Each row was made from one small tree. Brackets hold a mark, then the marks that hang from it, in alphabetical order. Every link used is in the known rows. Write each row's tree.
Known rows:
[sovu [gulo [vasena [rukuv [lepid nupif]]]] [konepu vukip]]: [ 214 -149 -104 -306   66  124  -83 -116  -32   19   50   85 -128  -65
  -91   82  -64   71   39   -6  128   67 -132   50   38   56   79 -238
  159  -80   11  105  -65  -79   35   55   34 -169  -90 -156  -88 -140
  -19  179   13  -31   92  -72 -127  114 -117   62  245  195  -59  -85
   68 -135  296   50  -50   98  -23  214    8]
[naba [lepid rukuv] reras [sovu gulo konepu nupif]]: [  40 -162 -155  -25  205   35   51 -112  246  -85 -161   74  -72  149
  -78 -175  -39  -61  278  -27 -179  -85   71  133  278  -94   -2  -42
   71 -101 -158  180  -45 -213  108  -91  202  -76    8   41  116 -214
  -76  -35 -107  -21 -197  119  151 -225   14  -95  -91  -70 -124   18
   10  -37 -215   61  -85 -184  130  172  278]
[reras [gulo vasena] [tanet figov [gata nupif vukip]]]: [ -53  143  191   24   -9 -182  -98   49 -213  243  -12  -64  150    2
   50  213   67  369  -39 -133  238  -54  120  -56  -88   43   20  -78
   -7  160 -158 -133 -157  117  -56  133 -166 -143  -17   40  -25  107
  215  -79 -202 -119  -65 -114  182  -82  -13  220  -78    7   62  221
 -114 -150  103   64  134 -204 -330 -143 -278]
[gulo [vasena [naba lepid] nupif [rukuv vukip]]]: [ -49 -114  -16 -213  -49  -15  -85   26   94 -213   81  -12   52 -124
   23  -73  140  -21 -240  -47 -111   73  -85   17  -15   83 -113    1
   84  133  257  -64  182   -1  309  196  268 -141  -39 -112  -51   54
 -161  164   -9   -6 -179  -48 -141   47   15   19   23  -67   -9  -72
  -94  192  109 -147   23  113   28  139  177]
[rukuv [lepid [nupif [gulo vasena]]] vukip]: [ -56  150  312   52   39 -114  191    5  146   33  149   54 -135  -10
 -127   71  -32 -283 -210  109 -197  -94 -250    5  -40   14 -137   43
   70 -196   91   47  162   37   32  202  137  -19  -80  -93   29  107
 -225  198  127  193  -95  132  143   95  -86  -14   93 -102  -60 -122
  -10  129   89  -20  124  215   64 -111  -41]
[sovu gulo [milil [naba reras]] nupif]: [  86    2 -225  -75  154   38   45  -14  100   16 -134  -31  -42   20
  -31 -143 -209   99  357  112  267  -13  -59  252  139 -128  333 -143
   30  -99 -146   17 -431   51 -141 -185 -169    5  -88   97  103 -184
    3  -14   58 -121  119   25   40   30  128  -93  187   64 -159   19
   85 -525  127  207 -183  -88  220   75   65]
[gata [pusum lepid tanet] vukip]: [  -3   90  -72   64   27  -68   88   36  -63  -60   47  -43   36  -92
  -32  -49   58   -3   -7  123  -63  -32  -25  -15 -347  -28  -82   89
  -95   29  -53   28   75  -85 -240  -72 -163  142   51   83   65  -52
    2  -47  213  -18   54    6  121  -12  121  -51  -17   20   13 -111
  -50  236  289   20  105  -74   23 -170  112]
[figov [gulo [vasena [naba milil] nupif]] sovu]: [-232 -110  -34  -42 -162  121   70  102  124  -52  -33   80   57   34
  -54   42   52  102  185   14 -134   75   48  -55 -141 -147   54   72
  -70  -11  153   63   14  102  275    5  112   77  -21 -166  103   21
  -51  -23  -34  116   83  -44 -134    9  -89  116  -39  115   -9  -21
 -145   45 -182  -48 -187   16   12  154  166]
[konepu [tanet figov [gata nupif [sovu milil]]] vukip]: [ 185 -106  -16  218  -22  200  -97 -284 -117  171  141  -31 -150  -97
   63  -53  -29 -122  -16 -264  244  -89   24 -162  -49  104  -43   10
    7  -50  -99 -156   63 -105 -161 -228 -142  192   34  182 -179   50
  169  -90   81 -136   34 -138  -67  -64  -25   15  126  103  231   59
  131  -28   -9 -121  -64   -9 -246  123  -66]
[konepu [tanet figov [gata reras] [sovu [milil naba]]]]: [  20   39   27  134 -150  286   -5 -114  -44  227  150 -179 -167  -89
  129  -96 -214  161   28 -165  283  -15   81  -52  -58   84   43  104
   58  -63 -104 -136  -36   85 -116 -121 -314  235   -6  144 -110  176
  349  -36 -150  -30  159 -149   -8  -54  -46  -83   89  -86  229  118
  188 -117  -31 -159 -100  -37 -314  150  -94]
[reras [gulo vasena] [lepid nupif rukuv] tanet vukip]: [-202  231  209 -117   12 -484   59   78  -55   41 -245  128  114  105
 -108  235  196  331 -143  183   20  142   40   -7  119   55   28 -506
  -77  213   25    7 -118 -131 -126  235   78 -486 -139 -130   -4 -126
    3  -92  -48   84 -204  -30  199 -129 -200  256 -120  123 -252   81
 -302  133  -94    7  157 -211   16 -177 -420]
[tanet [figov [gulo vasena]] [sovu milil]]: [ -27  171   72   16  -62  245    2    7   35  126  213  -19 -144   20
  -87  135  -60  177  218 -103  151   31   84  -79 -230   18   34   64
   -6 -121  -26  -10 -166  224   94    3 -212  182   -6 -191  -19  199
  187   -7 -117   51  201  -41   -6  -33 -187   -1   25  104  147  137
  136 -118   65 -116 -160   11 -283  140   10]
[vasena naba [nupif gulo]]: [  36  -26  -54  -75  -84 -100  -71  152   41 -185   14  -52  113   22
   64 -107   -8 -137 -223   64 -177  125   -4   -3  166  124   96   42
  -80   66   78  -65  172  -14  316   48  235   47   65    4    8   -8
 -133   62   90  -51  -89  -46  -32  186  174  -49  -15 -101  -24  -25
 -155  148 -113  111   10   99  139   41  167]
[figov [sovu gulo milil] [tanet [gata nupif reras]]]: [-216  -71  -11  201   77  215  193  -19   52  253   56   39  -13   -8
   22    5  -70  201  644  101  119  -93   70   89 -197 -127  169   93
  -28 -114 -167   32 -185  250 -124 -137 -278  123  109  156  -15 -106
  145 -212  -90  -25   91  -89   79 -170  -81  -74 -202   92  -54  188
   16 -321  -92   32 -153 -111   84   31   21]
[gata [reras [gulo vasena] nupif vukip]]: [-151   68   85   53    8 -163   94   77  -39  -22 -204   67   50  -62
    0   97  -22  202   36  210   74   58  139   18   27  -33   35 -104
   28  175   -6   19 -148  -32 -158  120 -109 -258  -93   75   23  -34
    3  -21  -40   30  -76  102   97  -91  -13  158  -32   51  -29  -76
  -52 -111  -21  141   22 -118   52 -174 -195]
[sovu [gulo vasena] konepu nupif]: [ 206  -92 -203 -219  219  101  -65   38  -23  -92    6  116  -81   63
  -26   64 -158  170  313   36  322   45 -117  213   33  -24  242 -103
  193  -21  -84  106 -382   14 -239   57  -67  -29  -75 -133    0 -188
    0   81    3  -61  169  -28  -16   47   50   18  126  160 -152  -64
   66 -397  325  142 -137   35   93  119    2]
[vasena [naba [sovu konepu [nupif gulo]]]]: [ 109  -76 -153  -36   44   -7  -87   44   73 -121  -39   -9   58  191
   84  -19  -56   -9   -7   -6  -52   52    5  133  274 -104    7   47
   26   17  -88   32   19  -88  109  -56  149   93  -28 -101   33 -104
  -69    7   20  -42  -59    6  -74   64  188  -79  -41 -102  -89  -78
  -62  -17 -127  116  -10  -58   54   66  135]
[tanet figov [gata nupif pusum [sovu konepu] vukip]]: [ 205  -22   30  161   -1   92 -215 -149 -220  362  135  -87    5  -12
   55  162   17  -40   -3 -209   -2 -200  -84  112 -248 -109 -213  318
   13   45 -354  -86   18  112 -190  -82 -309  185  314  251 -109  239
  136 -219  -78 -204  -85 -129   59  -92   41  -20 -336  -80  281  301
   88 -116  184  104  125 -223 -203 -128 -133]
[sovu [konepu [tanet gata]] [milil figov naba]]: [ 113  -92 -302 -138  -72  151  -88  -79 -148  143 -101 -104  -56  -12
   43  -60 -187  229  -44 -129  447  -24  -91  213  167 -125  152 -175
   64  -38   57  -77 -150  -47 -203 -105 -269  182 -130  -86  -15 -180
  291  -92  -54   10  297 -165 -133  171   78  -86  284   98  -12  -44
  262 -486  205  -99  -72   55  -58  162 -115]
[lepid [nupif gulo] rukuv]: [ -32   91   94   80  -52 -118   86  175  -17  -38   21   60  -56  113
  -74  -48   57 -302 -121   19 -194   80  -96  -65  116  214  -48  -89
 -159 -183  -14  112  108   30  136  -70  202  -81  163    2  -19   49
 -161   87   80  190  -47   61    0  -73  -96  -38 -145 -108 -135   59
  -92  258 -327  -41   45  130  157  -58  -76]
[nupif [gulo [vasena [naba milil] [rukuv vukip]]]]: [ -91   35   32 -112  -21  -50 -151   58   45 -151    6   17  125   52
   31  -24    1 -120  -64    0 -171  108   24  -47  120  100   23   17
  -45  -29  118  115  149   61  342  152  225  -68 -117  -50   20   80
 -125  159  -12   35    1   17  -29   82   95    5   78  -89  -61  -54
   63  109  -22  -49   49  124  -39   24  117]
[reras [gulo [vasena naba]] tanet vukip]: [-172  144   21 -174   37 -367  -40   86  -91  -66 -240   37  215   25
   57  172  101  394 -150  114  138  112  121   -1  103  -41  107 -313
  -31  272   61  -92 -159  -69   -6  199   -8 -328 -252 -138   93 -151
   43    2  -19  -38   24  -94  103   -2   10  189   28  131 -108  -19
 -227  -84  -28   51  134 -191  -65 -156 -271]
[lepid [nupif [gulo [vasena naba]]] [rukuv vukip]]: [ -86  141  142  -25  -75 -131  114  121   44  -54   25   94  -13   53
  -76   16   64 -294 -198  -37 -233   61 -189  -26   93  110  -97  -92
  -79 -177   65  137  183   35  220   73  268 -180   53  -30  -56  124
 -268  193   76  230 -120    7  -68  -76  -87   30 -121  -66 -149  -11
  -81  272 -198  -82   80   88   52  -63  -70]
[reras [nupif [gulo vasena]] tanet vukip]: [-155  165  143  -23  115 -416  -20  110  -69  -66 -160  141  143  103
  -41  219   40  268  -66  273  101  102   96  -22  183   -6  152 -269
  -81  165   89   22 -231  -57    0  265   82 -248 -237  -69   95  -50
  -26   44   -1   34    9   -9  295   17   -4  156   90   71 -145   26
 -129  -69  -21   93   34    8   13 -225 -273]
[lepid nupif [rukuv vukip]]: [ -96  104  126   84  -67  -78  212   61   27   -4   52   65 -147   51
 -107  -56   99 -337 -184    7 -104   19 -220   -3   13  123 -136  -47
  -57 -166   -5   25  121   54   -8  -87  107 -121  107  -73  -28   44
 -223   81  130  202  -89   52 -100 -139 -145  -69 -164  -25  -57  -11
 -125  216 -173 -138  105  111  113  -93 -143]
[konepu [tanet [gata figov [reras nupif]]]]: [  43  -64  -15  169  -46   67    9  -91  -67   33   33  -81  -75  -84
  145 -183  -57  -15  -11    0  154  -64   46  -95  -17  115   23  159
   36   25  -18 -123   24  -27 -263 -122 -144  132   49  204  -67   53
  155  -42  -16  -45   77  -62  -29  -20  -18  -60   19  -54  149  -36
   70   51  -92  -86  -30   10  -48   -8 -170]
[milil [naba lepid] [sovu konepu]]: [ 138  -49  -42 -139 -147  100   98  -30  -51   50 -250  -78  -57   37
  -35   76  -69   48 -304 -107   42  -42  -11  113  136 -261  -77  -62
   51  -55   81  -10  -49  -49 -119  -80  -68  183 -125 -181  144 -109
   99 -138 -110  134   55   91 -206   64   96 -113  180  -22  -14  -28
   73 -118   42   56   18  116   27   75   96]
[tanet [gata pusum [reras nupif] sovu vukip]]: [  82  -52   -7  247  -51   13  -56 -117 -166  246  -62  -29   23 -118
   76   30  -85  -48   90   22  -43 -134  -47   77 -249 -133 -183  289
    0   74 -265  -32    3  116 -293  -74 -261   47  254  334  -57  245
    7  -99  -30 -115  -60  -83   42 -206   19  -27 -215 -147  226  138
   50  -45    1  103   55 -214  -22 -218 -183]
[pusum [tanet [sovu milil nupif]]]: [ -34   85 -131  123  111   94  157   54   76  -89  170  -56  -94   56
  -10  -98  -18  176  237   76  269  115  -43  125  -99   34  129  -28
   22  -27    3   16 -117  101 -201  -25 -175  229  -32 -158  -19  -39
   87  -45  112   44  142  -59  214  -69   47 -147   16  -51   -3  -22
    7  -33   82 -141  -83    5  -28   48   85]
[rukuv [lepid [nupif gulo]] vukip]: [ -48  153  303  100   44 -150  203  -11  162   67  145   14 -153   25
 -129   23  -22 -337 -218  144 -217  -90 -247   21    2   28 -120   67
   51 -217   40   14  187   31    4  123  108   26  -36  -55   49   80
 -240  131  159  158 -122  131  155  112  -60  -80   46 -119  -40 -111
  -44  133   52   25  153  211  116 -129  -36]
[nupif [gulo [vasena [naba lepid] rukuv]]]: [  11  -30   31 -132   18  -76 -181  112   17 -179   10   14  112   10
   55  -24   37  -45 -116  -10 -180  107   72  -97   70  110  -38    3
  -40   18  161   67  100   20  306  157  266  -52  -53  -45   12   55
  -86  152  -36   25   -7   16  -51   70   51  -15   55 -105 -104  -27
   19  174  -42  -25   11  164   35   83  152]
[gata nupif [pusum tanet] reras]: [ -70  -36  -94  314   58   13   99   74  -44  151  121  -66   70 -139
   82  -37   68  -76  200   84  -87 -124  -51  100 -262  -51  -59  217
  -43   36  -87   28  136  -67 -359 -158 -168  144  239  305  -23   26
   19  -92  177  -84  -22   66  127   -8  191    2 -298  -99   84    6
   -3  132  -13   65   21 -129  144 -250   74]
[tanet [gata nupif pusum [reras gulo]]]: [ -17  -42   49  279  -49    4  -26    2 -161  217   -8 -115   47  -70
   91  -20  -11  -34  119  -15   40  -94   37   67 -106    8  -70  177
   -5   71 -150  -57    2   71 -278  -59 -239   47  262  263  -67  112
   70 -148  -75 -140  -73  -12  126  -91   55   76 -320 -116  101  119
  -17 -165 -102  148   74 -159    5 -194 -154]
[vasena [naba reras] [nupif gulo] [rukuv lepid]]: [ -48 -102    5 -209  -51 -153 -144   38  199 -140   61 -155   59   -8
   17 -201   96 -110 -304   89 -378   94  -30   64  179  137   24    7
    4   48  146   -9  284  -33  523  129  251 -126   67   97  -88   38
 -146  128    9 -100 -278  -24  136  229   96  -85  -42 -262  -37   16
 -147  196 -140   63   24   65  132  124  302]
[konepu [tanet figov sovu] vukip]: [ 133  -12   53   47  -89  226   22 -194  -48   20  176  -34 -251  -38
    5  -37  -99  -97 -202 -219  218   20  114 -361  -30  191   14  -36
   10  -75    2 -125   87 -138  -15 -201  -71  144  -90   -9  -70   55
  206   28   50  -32  159  -60 -189  -15 -132  -22  268  116  270  -36
   83  188   31 -176  -61  126 -328  171   13]
[gulo [vasena [naba [lepid rukuv] [reras vukip] sovu]]]: [-101  -65   -5  -91  -40   -1   19   -1  114 -248 -160   83  109    9
   46  -58   55    5 -130  -30 -258    8  127  -67  124 -137 -183  -24
  -30  109  102   39   90 -153  299  100  259 -186 -149  -86   62  -35
  -90  149  -64  104  -67   83  -30 -133  -46   10   10  -43  -72  -24
  -39  172 -226 -140   -5  -83  -29   59  149]
[gata [nupif gulo] reras]: [ -39  -25   91  289   60  -28   -4  120  -18   81    8   10   69   27
  115   25  -52 -226  142   82 -179  -81   56  -10  -53   31  -10  195
  -29  -30 -138   42  148   12 -129  -44  -15   93  136  263  -15   47
  -49   -1   93   -9  -58  179   89   59  173  -24 -173 -102   -3   57
    7   33 -139  192    1   51  144 -197  112]
[rukuv [lepid [nupif [gulo [vasena naba]]]] vukip]: [ -40  135  275    2   -3 -122  172   14  168   14  141   16  -71  -12
  -89   60  -13 -254 -262  103 -247  -63 -248   40   19  -39 -141   50
   81 -162  101   16  199   11  107  195  169  -36  -74  -69   14  116
 -267  212  117  164 -135   71  103  134  -50  -23   84 -106  -69 -126
  -57  158   81    5  124  165   64  -85  -12]
[nupif [gulo [vasena naba [rukuv lepid vukip]]]]: [ -30   47  127 -157   34  -88 -122   51   59 -107   57    6   41   -1
   10   34    4 -106 -176   40 -180   66  -71  -54    7   65  -53   29
   20  -38  141   74  143   69  254  213  169  -63 -104  -80  -35   96
 -134  197   43   46  -30   30  -21  133   42  -15   65  -82  -93  -83
   40   97   61  -36   64  195    2   12   92]
[gata [figov [sovu gulo]] nupif [reras tanet] vukip]: [ -20  -32  -19  192  156  -33   48  -64   -7  314  -82  -23  192  -37
  152  149  -12   28  335   91 -198 -269  -52   13 -323 -218   14  278
   -4   72 -416  -73  101   54 -261 -184 -232   15  196  388   67   36
   43 -213   62 -169 -102   20  -24    1   59  -33 -348   71  127  220
  -58   50   77  225   40 -345   83 -307    6]
[konepu [tanet [gata nupif]] vukip]: [ 113 -186   -4  168  -53  107  -19 -191 -148   -2   28    2 -126  -32
   92 -110  -32 -160 -100 -158  266  -30   49 -239   44  138   11  -67
   15  -18   40 -132   92 -170 -197 -167  -48  102  -64  109 -107  -39
   78   37  121  -60  103  -92 -121  -15  -28   43  197  119  121  -43
    6  -24  -44  -95  -42  138 -162   87  -55]
[gulo [vasena [naba lepid] [rukuv vukip]]]: [ -40  -68   25 -180  -20   -1  -85    3   60 -176   51    4   50  -82
   44  -38  118  -10 -193  -45  -88   65  -38  -21  -37    3 -163   33
   86   87  208  -43  107   27  199  145  190 -130 -101 -129  -16   55
 -141  167  -24   25  -62  -19 -186    1  -17  -30   48  -28  -29  -92
  -31  155  119 -167   46  127  -15  101  104]
[nupif [gulo [vasena [naba sovu] [rukuv lepid vukip]]]]: [ -50   32  110 -121   37  -66 -120   12   90  -92   29   22   42   30
    6   31   11 -102 -136    6 -241   37  -44  -69   55   22 -105   44
   -7  -38  100  103  199   31  324  182  222  -27 -117 -114  -11   95
 -124  172   26   51  -79   75  -21   88   50   -4   27 -129  -82  -88
   52  136  -33  -47   69  124  -27   28  126]
[nupif [gulo [vasena [naba reras]]]]: [ -14   48   62  -67  -24  -73  -70  132    6 -185  -56   65  107   43
   59  -30  -82  -87 -118   12 -166   65  107 -106   87   28   51   29
  -71  -14   83   92   22   24  259  128  202  -40 -108  -34   40   30
  -43  188  -14   71  111   65    3   53   70   -2  106  -88  -88  -41
   21  101 -126   49  -14  116  -25    0  103]
[naba lepid [reras gulo [tanet gata]]]: [-126   14  134  103   13 -251   50  -11   52   15 -154  -66   83   18
   15 -154   45  143  -82   18  -24  -44  254  -31  152   32   15  -74
   -7   73   15  -80  -64  -43   47   92   84 -141  -67   55  147  -97
  100  -63 -227  -49  -90   -9  317 -168  -28    1   25 -146    1   69
 -170   48 -242   49   92 -111  -66  -21  -36]
[gulo [vasena [naba [milil figov]] [rukuv vukip]]]: [-105  -40  -98 -211 -121   62 -101  -10   19 -145    9  -39  106  -29
    1  -60   94   11 -154  -79  -57   79  -30   14   61  -33  -57  -11
   12   82  195    3  112   44  279   80  135 -126 -120 -146  -15   55
  -92  114  -57   35   39    8 -164  129   -2  -27  115  -10   24  -68
   76   23  135 -203   52   68  -59   42   83]
[naba lepid [sovu gulo nupif]]: [  92 -115  -98   91  200   31   53  -69  178  -90  -47   44  -54   73
  -51 -134  -20  -48  287   28  -71  -71   61   -3  143  -48  -19   57
   14  -36 -106   16  -77 -121    1 -120  192  123   -6  -25  190 -128
 -114  -71    8  -67 -118  164   68  -95   32 -102    1  -62  -53  -34
  -15  -24  -50   78  -53  -59  205  104  213]
[konepu [tanet figov [sovu milil]] vukip]: [ 137    2  -23   76  -41  274   26 -218  -16   42  195  -29 -234  -54
   -2  -38 -152  -64  -46 -195  288   21   71 -261   -6  179   68  -86
   30 -107  -13 -131   23 -120  -30 -210 -123  160 -104  -13  -79   20
  206   16   61  -57  164 -115 -149  -40 -108  -23  288  151  228  -37
  161   58   58 -199 -116   75 -317  204   14]

Write each row's tree:
[  10   18   65  -79    5  -44  -74  148   20 -195  -39   59  119   24
   36    6  -21 -133 -109   -3 -209   83   53 -116   76   68  -57   11
  -65  -26  122   80  100  -21  249  142  261  -48  -32  -33   31   44
 -122  161   -4   95    6   28  -33    8   45    1   52  -34 -135  -30
   18  180 -115  -48   -4  158   51   31  118]  [nupif [gulo [vasena [naba [lepid rukuv]]]]]
[ 216  -96 -149   43   48  178 -130 -208 -119  125  -38   29  -83  -37
   25  -32 -149   19  215  -41  220   23  -62  143  -30  -32   39    4
   68  -43 -198  -15 -126  115 -178  -50 -214  134   46  -50 -102  -61
   78  -83   -8 -112  157 -178    5  -90  -11 -105   53  114   83   61
  133 -330   79   32  -37  -45  -58  123 -116]  [tanet [gata [sovu gulo [konepu vukip] milil]]]
[ -56    2  -15 -188  -52  -82 -102  106  -76 -124  -70  -33   90  -17
   38   -6  122  156 -144  -34   45  148   85  -54   25   84   -3  -88
    9  158  104  -40  -25   69  137   61   23 -152  -40 -139   -8  -24
   -1   33  -66  -37  -18  -22 -138  -27    7   98   -8   -7  -48  -82
 -112   19    1   -8   70   -3  -24   66  -69]  [reras [gulo [vasena naba rukuv]]]
[-152   32  134   26   24 -237  120   42  158 -159 -155  113   19   60
  -82 -102   85 -186 -135   51 -369  -16   91  -56  198   62 -101 -186
 -109  -82  109  159   92 -170  287  143  347 -310  -55  109   88  -23
 -165  129  -55  207 -163  128  235 -167 -165    2  -67 -130 -154   91
  -67  274 -347  -35   34  -28  111  -32   96]  [naba [lepid [nupif [gulo vasena]] rukuv] [reras vukip]]
[ -55  -61   86  252  -29   -1  -15  -27 -109   94  -54  -49   12   -3
  137  -25  -28   -2   75   77   66  -43   55   65  -54  -16  -73  110
    9   93 -131  -75  -12   70 -230   34 -194   -3   63  164 -104   56
   43  -55  -13  -31   -4   34  133  -11    7  -49 -218  -46   58  155
  -19 -212  -90   70   48  -40   -1 -173 -101]  [tanet [gata nupif [reras vukip]]]
[ 166  -72   44   71 -109  163  -57 -214 -128   59  123  -56 -212 -101
   40 -129 -105  -69 -209 -219  324   -1  100 -301   23  225   13  -64
  -20  -76    7 -147   -3 -118  -68 -189  -54   82  -99   54 -128   10
  223   27   23  -75  160 -113 -173   12  -97  -10  256  106  203  -31
  113   33    2 -165  -30  140 -309  157  -82]  [konepu [tanet figov gata] vukip]
[ -46   23 -208 -265 -143   87  146   -3 -115  121 -169   57 -101   70
 -216  188  108  261   43 -213  173 -116   42  -10 -121 -248  113 -211
  -67 -169  242  166 -156   67 -116  -74 -141  120 -116 -295   44 -128
  198 -166 -112  249  316   85 -226  186 -154  -30  140  188  -28   14
  179 -250   85  -66  -87   85  -58   16   78]  [milil [figov [gulo vasena] tanet] [sovu konepu]]
[ 156  -79 -121  146   38   91 -146 -140  -26  198  -30  -79  -71   -4
  112  -23  -25    9  251  -61   75 -164  -54  210 -225 -115  -66  253
   71  -50 -224   47  -33  140 -375  -77 -254  165  229  158 -140   84
  147 -171  -42  -70   38  -44   -9   -3    6 -111 -214  -62  139  107
   90 -118 -112  103  -42 -180   16  -73  -76]  [tanet [gata [figov gulo] reras [sovu konepu nupif]]]
[   6  -27  -74  202   42   51  -45   -6  -33  200   41  -38  103 -136
   76  110  118 -173  281  -11 -215 -312  -48    6 -398 -145 -107  326
  -57  -13  -80   47  131  -28 -301 -162 -171   98  325  346    0  155
   26 -103   97 -107   -9  124  -99   89   32  124 -337   38  135   77
   91  102  -59  142  -45 -214  133 -287   16]  [gata [figov [gulo vasena]] nupif pusum reras]
[-112  164  262 -125  -61 -258  101   60   26  -69 -183   81   84   67
 -152  141  146  150 -180  182  -52  185   39  -19  153  -69  -34 -183
   56  202   87  -19  -48  -40  -46  195   40 -293  -41  -89  -43   20
 -169 -109  -92   29 -355  -10   10 -163  -67  209  -71  148 -176 -107
 -225   79  117   64   87  -49   28  -32 -266]  [reras [gulo [vasena naba]] [lepid [rukuv vukip]] nupif]
[ -65   30   96  -84  -50 -145   81  152   -7 -152 -134   22  129    7
  -68   56  141  164 -134   82  -17  141  122  -32  186  -29  -36 -110
   32  175  144  -47  -85  -50  103  115   92 -200   16  -44   56    2
 -135  -21 -134   25 -218  -26   36 -156  -24  191   19   56 -107  -94
 -190   45  -25   44   12  -31   59   31 -141]  [reras [gulo [vasena [naba [lepid rukuv]]]] nupif]
[  -2  111  166  -79 -131 -208   64  121  -14  -44  -79   41   88   54
  -49   74  108  161 -188   80  -73  143   71  -27  113    3  -12 -181
    3  159   57  -50  -23  -45  -11  117  133 -174  -25 -125    1  -25
  -53  -48  -88   47 -171   22  -26  -23  -91  160   -6  -13 -138  -60
 -242  190   23  119   87  -77   34   26 -190]  [reras [gulo [vasena naba]] [lepid nupif]]
[ -11  -71 -208  -65  100  150  -64  -55   57  -60   -6   85  -16  -39
  -35  -82  -44   77  326   11   25   42  -32   34   46   64   79  -60
  -26   13  -58   48  -58   47  212  -53   70   47  -53 -182   35  -91
   -8   30   22  -72   17   42  -38  -73   11    2    6    5  -38  -21
  108 -156  -16  -64 -102  -78   53  179  108]  [naba [sovu [gulo [vasena nupif rukuv]] milil]]
[ -77 -143 -137 -204 -142   97 -146   87   34 -254   64  -42  138  -43
   66 -101   96   32 -117  -27  -84  153    5   40   92  121    4  -14
    7  164  199  -30  134   11  395  106  220 -120  -21 -106  -49   33
  -81  158  -52  -29  -61  -53  -91   98   62   54   89  -88   10  -21
  -59  124  -12 -157  -42   57   -2  149  162]  [gulo [vasena [naba milil] nupif rukuv]]
[ -36  -71 -134 -261 -131  -31  -69   51    3   -8  -12  -73  -13  -69
 -130  -14  162  121 -152  -58  -43    2  -53  -42 -120  -79   -7  -81
  -54   24  272  -18   54   26  177   30   46  -10   15 -160  -24   37
  -18   22   22   62  100   45 -133  338 -124  -12   97   77    8  -23
   13  -78  135  -82  -49  131  101   59  124]  [milil [figov [gulo [vasena naba nupif [rukuv lepid]]]]]
[ 100  -26  -91   35   67  115  -20  -50  -41   57   63  -27  -20   -3
    7   48  -15 -142    0   24  -90 -136 -136   39 -202 -119  -91  274
  -44   14  -92  -15  -10   36 -167 -165 -147  181  227  -47   82  -48
  122 -250   22  -89  108   -3 -177   -6  -39  -77 -288   23  112  -27
   88  109    9   -9   55  -78  100 -120  -88]  [gata [figov [sovu konepu]] pusum]
[ 269  -81 -111  -52  163   37 -131  -93   -8  -11  105   32 -185  111
   -3   28 -182  -70    2 -148  336   -2  -26   -5  199  171  199 -172
   98 -159  -43   73 -121 -219 -156  -95   46   54 -106   55  -87 -157
  126   23   86  -83   55  -65  -65  114  114   31  234   85  -35 -112
  135  -95  114   83 -105  113 -114  140   76]  [sovu [konepu [tanet figov] vukip] [nupif gulo]]
[  76  -79 -261  -30   17  204   84 -109   44  -47  -90   -1  -47  138
  -56  -80 -133  -19  281  -40  134   32  -18  149  259  -14  260  -64
   92 -120  -52   78 -142  -80 -146 -166  -61  170 -111  -31  116 -159
  -16 -111  -44   -8   98    2   57   32  111  -63  170   50   11  -48
  144 -253   46   22 -108  -43   21  114  103]  [naba [milil [sovu gulo [konepu tanet] nupif]]]
[  -4   52 -265 -109  105   83   91   -7  -12   65  -20   20  -16  -43
 -118  -85  -62  131  373   79  206  -33    7   46  -20  -30  287 -139
  -93 -108  -15  -15 -250  102  -60 -179 -170   75  -28  -47   99 -220
   67 -109   57  -46  282    0  -33  128  -46 -165  160  215  -60   27
  182 -389  223   -5  -82   22  202   36   19]  [sovu gulo [milil [figov tanet]]]
[ -50   62   83  -77  -70 -148   63  158  -64 -133 -112   25  118   18
  -39   78   91  221 -132  102   90  150  125  -23  163  -43   49  -88
   31  202  111  -68 -159   12   48  100   13 -140  -38  -94   55   -3
  -74  -13 -107   -5 -105  -12   15  -77   11  194   68   49  -62 -123
 -182  -47   37  120   15  -27   12   -3 -201]  [reras [gulo [vasena naba]] nupif]
[ -39   17   33  132   91   -1   66   40  -14  -21   95  -39   68   89
   82   23  233 -170   57   25  -77 -233   54  -73 -147  -30  -35  219
 -100   19  -36  -95  119   33 -147 -163 -100  149  179  121   41  -69
   65 -163  106  -40   -7  147  -53   83   29  -88 -143   27   56  109
  -66  150  -46   13   76   25  155 -196   16]  [gata [figov tanet] nupif]
[  19   95   82   69   42  110   12   66   67  126  108  -55  -97   57
  -56   49 -150   61   84  -20  137    6  -16   52  -21  -52   73   58
  -73 -110 -125  -17 -274  164   51 -135  -97  158   14  -43   31    5
  158 -177  -46  -14   46   50  -32   14   24  -79  -49  -28  -36   74
  102 -170    6   33  -98   43    0   42   37]  [tanet [figov [sovu [milil naba] [nupif gulo]]]]
[ -94  -36   16  -71  -79  106   37   35  112 -225  -17   32  137  -20
   27  -45   24 -122  -83  -19 -176   44   13   -9   85  -55 -139   61
   36   32  156   -4  147  -66  227  116  231 -102 -100  -74   75   30
 -185  165  -43   99  -48    2  -67  -52   23    7  131   29  -36  -81
    6  160  -15 -209   12   68  -12   54  126]  [gulo [vasena [naba [lepid [rukuv vukip]] milil]]]
[  14   75  -78  170   29   -5   36   -4  -26  -46  103  -26  -29 -131
  -43  -85  172  -79   -5   66 -163  -22  -38   53 -386  -68 -178  188
 -107   53  -16   52  121  -41 -294 -104 -142  314  196   15  -10  -43
   29 -180  207   -3   51   48  203  -72  118  -94  -99  -63   72 -136
  -56  363   57  -41   78  -76  137 -125   62]  [gata [pusum lepid tanet] sovu]
[ 219   74  -55 -152   33  374  -52 -145  -18  121  194   13 -164  -27
  -83  160 -239  197  212 -125  283   75   19   16  -36   34  145  -88
  132  -97 -162   15 -207   81   76   15 -220   79  -63 -192  -90   23
  224   11 -146  -82  196 -141  -32   -9 -129  -10  178  229  144   92
  244 -265  333  -21 -136  -39 -336  246   14]  [tanet figov [sovu [gulo vasena] [konepu vukip] milil]]
[  -7  -75  -24  303   31   55   26   51  -78  153   72  -31   48  -91
   93   33   -7 -229  150   57 -133 -170  -48   61 -203  -60 -108  271
  -10   39 -138  -34   86  -43 -320 -174 -154   84  282  316   -1   68
  -40  -68  113 -117  -46  119    7  -12  132   23 -294  -79  100   46
   14   18  -56  132   10  -86  177 -271   13]  [gata nupif pusum reras]
